Here is a tiny trained network, its code and every weight. The questions are about switching its units off for an input and a class, where a switched-off unit gives its printed mean instead of its output.

import numpy as np


def w(rows, s, z=0):
    codes = np.array(rows[::2]) - 128.0
    scale = np.full(codes.shape[1], s)
    scale[-1] = z or s
    return codes * scale


def f(y):
    return np.maximum(y, 0)


def log_softmax(a):
    a = a - a.max(-1, keepdims=True)
    return a - np.log(np.exp(a).sum(-1, keepdims=True))


def net(x, mask):
    res = np.array(x, float).reshape(1, 4) / 4 @ E
    y = f(res @ A[0][:, :-1].T + A[0][:, -1])
    res = res + np.where(mask, y, B[0][:, -1]) @ B[0][:, :-1]
    return log_softmax(res[-1] @ U[:, :-1].T + U[:, -1])


A, B = {}, {}
E = w([
[129,38,119,254,114,189],'x0',
[137,168,205,180,153,67],'x1',
[191,212,197,88,85,184],'x2',
[34,154,186,75,219,139],'x3',
],0.0094)
A[0] = w([
[136,104,39,61,104,170,173],'n1',
[166,140,85,216,135,56,219],'n2',
[113,168,142,55,135,209,89],'n3',
[84,161,181,147,174,50,187],'n4',
[1,157,93,160,210,147,171],'n5',
[90,227,149,62,212,99,243],'n6',
[200,152,129,59,58,135,252],'n7',
[68,47,57,68,91,134,152],'n8',
[60,54,64,199,211,167,143],'n9',
[237,131,153,219,46,168,219],'n10',
],0.01,0.0034)
B[0] = w([
[122,166,56,177,101,164,188],'n1',
[167,142,110,140,188,141,185],'n2',
[184,152,116,113,146,183,181],'n3',
[108,166,163,81,137,150,191],'n4',
[51,90,177,158,97,97,202],'n5',
[177,171,138,76,82,141,248],'n6',
[212,101,62,133,182,152,196],'n7',
[69,145,142,141,11,130,191],'n8',
[93,95,140,159,150,97,208],'n9',
[189,141,90,222,61,161,220],'n10',
],0.012,0.015)
U = w([
[74,141,169,67,88,131,4],'0',
[13,43,152,127,159,86,11],'1',
[163,125,56,154,111,178,238],'2',
[171,133,107,51,249,147,103],'3',
],0.011,0.0019)

Each question gives the input, the list of numbers given to net, and the class t.
The units are the neurons (one row each of A and B). Each row of codes is followed by its name. A weight is (code - 128) times the scale printed after its matrix; where a second scale follows, it is the last column's (A, B and U).
mask holds one flag per neuron, in row order. A switched-off neuron (its flag False) gives its mean, the last column of its row in B, instead of its output. The means were averaged over made-up inputs and are rounded, as every weight is.
A unit's drop is (log p(t) with every unit on - log p(t) with that unit switched off) / (log p(t) with every unit on - log p(t) with every unit switched off).
The circuit of an input: a set's keep is (log p(t) with only the set's units on - log p(t) with every unit switched off) / (log p(t) with every unit on - log p(t) with every unit switched off). Starting from all 10 units, units are removed one at a time, each time the one whose removal leaves the highest keep (on an exact tie, the one counted first), for as long as the keep stays at least 0.8.
circuit, biggest first: the units of the circuit, biggest drop first
most important unit: the unit with the biggest drop
k most important neurons: the k neurons with the biggest drops, biggest first
drop of u: that unit's drop, to one decimal
input [8,5,-5,0], class 1: circuit, biggest first => [n9]
input [-7,2,3,6], class 3: 3 most important neurons => [n8 n3 n7]
input [-8,3,-6,-7], class 3: circuit, biggest first => [n10 n2]
input [3,-5,6,6], class 3: 3 most important neurons => [n10 n8 n3]
input [-2,8,-4,0], class 3: circuit, biggest first => [n8 n10]
input [-3,3,-8,-4], class 1: 2 most important neurons => [n10 n6]
input [-2,-2,0,2], class 0: 2 most important neurons => [n10 n2]
input [-6,-6,-8,7], class 0: 2 most important neurons => [n6 n8]
input [-4,3,1,1], class 3: 3 most important neurons => [n8 n5 n10]
input [-3,-8,-3,2], class 0: 3 most important neurons => [n10 n8 n7]
input [-4,7,-7,0], class 0: 2 most important neurons => [n7 n4]
input [-8,-6,-3,3], class 0: 2 most important neurons => [n10 n8]
input [-1,5,3,5], class 0: 2 most important neurons => [n7 n2]
input [-7,-7,-8,8], class 0: most important unit => n6
input [0,-5,-3,6], class 1: 2 most important neurons => [n5 n9]
input [4,-4,3,7], class 0: 2 most important neurons => [n3 n7]
input [7,-7,-3,1], class 1: drop of n9 => 0.1
input [1,-5,6,8], class 3: drop of n3 => 0.4
input [-4,2,-2,-3], class 3: drop of n10 => 0.3
input [0,2,-7,-4], class 1: most important neuron => [n6]
